Here is a tiny trained network, its code and every weight. The questions are about switching its units off for an input and a class, where a switched-off unit gives its printed mean instead of its output.

import numpy as np


def w(rows, s, z=0):
    codes = np.array(rows[::2]) - 128.0
    scale = np.full(codes.shape[1], s)
    scale[-1] = z or s
    return codes * scale


def norm(h):
    return h / np.sqrt((h * h).mean(-1, keepdims=True) + 1e-5)


def f(y):
    return y / 2 * (1 + np.tanh(0.7978845608 * (y + 0.044715 * y**3)))


def log_softmax(a):
    a = a - a.max(-1, keepdims=True)
    return a - np.log(np.exp(a).sum(-1, keepdims=True))


def net(x, mask):
    res = np.array(x, float).reshape(1, 5) / 4 @ E
    u = 0
    for l in range(2):
        y = f(norm(res) @ A[l][:, :-1].T + A[l][:, -1])
        res = res + np.where(mask[u : u + 8], y, B[l][:, -1]) @ B[l][:, :-1]
        u += 8
    return log_softmax(norm(res)[-1] @ U[:, :-1].T + U[:, -1])


A, B = {}, {}
E = w([
[190,163,178,79],'x0',
[55,220,119,55],'x1',
[127,130,128,131],'x2',
[92,91,254,130],'x3',
[128,130,129,133],'x4',
],0.0058)
A[0] = w([
[119,135,76,165,44],'0.n0',
[48,43,62,209,11],'0.n1',
[56,181,94,81,48],'0.n2',
[166,152,27,135,47],'0.n3',
[244,215,121,85,100],'0.n4',
[133,169,3,155,14],'0.n5',
[75,121,201,173,67],'0.n6',
[2,81,57,177,5],'0.n7',
],0.0094,0.0024)
B[0] = w([
[131,101,96,126,145],'0.n0',
[178,181,127,97,232],'0.n1',
[204,195,136,170,224],'0.n2',
[54,120,94,158,229],'0.n3',
[136,84,217,83,254],'0.n4',
[49,85,128,107,249],'0.n5',
[52,86,71,100,196],'0.n6',
[183,142,128,4,230],'0.n7',
],0.011,0.0038)
A[1] = w([
[95,115,173,72,143],'1.n0',
[220,91,82,235,190],'1.n1',
[160,130,34,106,73],'1.n2',
[131,114,181,86,189],'1.n3',
[122,245,143,135,154],'1.n4',
[28,96,142,105,22],'1.n5',
[109,181,121,72,2],'1.n6',
[59,101,114,90,144],'1.n7',
],0.011,0.0031)
B[1] = w([
[83,95,63,125,254],'1.n0',
[151,219,130,182,193],'1.n1',
[145,102,254,128,179],'1.n2',
[133,159,38,105,252],'1.n3',
[188,82,140,218,206],'1.n4',
[79,138,138,179,223],'1.n5',
[117,128,148,176,177],'1.n6',
[159,75,138,193,245],'1.n7',
],0.0092,0.0044)
U = w([
[79,77,114,169,253],'0',
[158,129,146,6,80],'1',
[180,167,166,210,65],'2',
],0.016,0.0019)

Each question gives the input, the list of numbers given to net, and the class t.
The units are the neurons (one row each of A and B). Each row of codes is followed by its name. A weight is (code - 128) times the scale printed after its matrix; where a second scale follows, it is the last column's (A, B and U).
mask holds one flag per neuron, layer by layer. A switched-off neuron (its flag False) gives its mean, the last column of its row in B, instead of its output. The means were averaged over made-up inputs and are rounded, as every weight is.
A unit's drop is (log p(t) with every unit on - log p(t) with that unit switched off) / (log p(t) with every unit on - log p(t) with every unit switched off).
The circuit of an input: a set's keep is (log p(t) with only the set's units on - log p(t) with every unit switched off) / (log p(t) with every unit on - log p(t) with every unit switched off). Starting from the 12 units with the biggest drops (on a tie, the unit counted first), units are removed one at a time, each time the one whose removal leaves the highest keep (on an exact tie, the one counted first), for as long as the keep stays at least 0.8.
units of the circuit, in order: the units of the circuit, biggest drop first
most important unit: the unit with the biggest drop
top k neurons: the k neurons with the biggest drops, biggest first
k most important neurons of layer l: the k neurons of layer l with the biggest drops, biggest first
input [0,-2,6,-1,-7], class 2: top 4 neurons : (0.n4, 0.n6, 0.n7, 1.n1)
input [7,-7,-5,-2,3], class 1: most important unit : 0.n4
input [8,-7,-5,-1,-6], class 1: top 4 neurons : (0.n4, 0.n2, 1.n4, 1.n7)
input [-8,-6,7,-6,-5], class 1: units of the circuit, in order : (0.n7, 0.n1)
input [0,8,4,-6,-8], class 2: 2 most important neurons of layer 0 : (0.n2, 0.n6)
input [-5,6,5,-2,4], class 2: top 4 neurons : (0.n2, 1.n4, 0.n4, 1.n6)
input [-2,6,-1,4,4], class 2: top 2 neurons : (0.n2, 0.n5)
input [-4,-6,6,-3,-4], class 2: top 3 neurons : (0.n4, 1.n1, 0.n6)
input [0,4,1,3,8], class 2: top 3 neurons : (0.n2, 0.n5, 0.n4)
input [-8,-6,-7,-4,4], class 1: units of the circuit, in order : (0.n7, 0.n1)
input [6,-7,8,8,-3], class 0: top 2 neurons : (0.n2, 0.n1)
input [7,-1,-2,8,0], class 0: units of the circuit, in order : (0.n7, 1.n0)
input [0,5,1,-4,0], class 2: top 4 neurons : (0.n2, 0.n6, 1.n4, 1.n0)
input [0,5,-4,-6,-6], class 0: most important unit : 0.n5
input [-1,-3,6,1,4], class 2: top 3 neurons : (0.n4, 0.n7, 0.n5)
input [8,2,3,-8,-2], class 0: units of the circuit, in order : (0.n3, 0.n7)
input [1,4,-8,-3,-7], class 2: top 3 neurons : (0.n2, 1.n4, 0.n6)
input [-4,-1,-5,-2,6], class 1: top 2 neurons : (0.n7, 0.n1)
input [3,4,4,-4,-1], class 0: top 3 neurons : (0.n4, 0.n5, 0.n7)
input [-3,-7,-4,-4,-1], class 2: units of the circuit, in order : (1.n1)
input [4,5,-5,-6,0], class 0: top 2 neurons : (0.n4, 0.n5)
input [7,6,-3,-7,2], class 0: 4 most important neurons of layer 0 : (0.n7, 0.n3, 0.n1, 0.n4)
input [-8,8,1,1,0], class 1: 2 most important neurons of layer 0 : (0.n7, 0.n3)
input [1,-2,7,0,7], class 2: 3 most important neurons of layer 0 : (0.n5, 0.n7, 0.n4)
input [-7,-1,8,-6,5], class 1: 3 most important neurons of layer 0 : (0.n7, 0.n1, 0.n6)
input [8,-6,8,5,1], class 1: 3 most important neurons of layer 0 : (0.n2, 0.n5, 0.n3)
input [-6,2,-8,-4,-4], class 1: units of the circuit, in order : (0.n7)
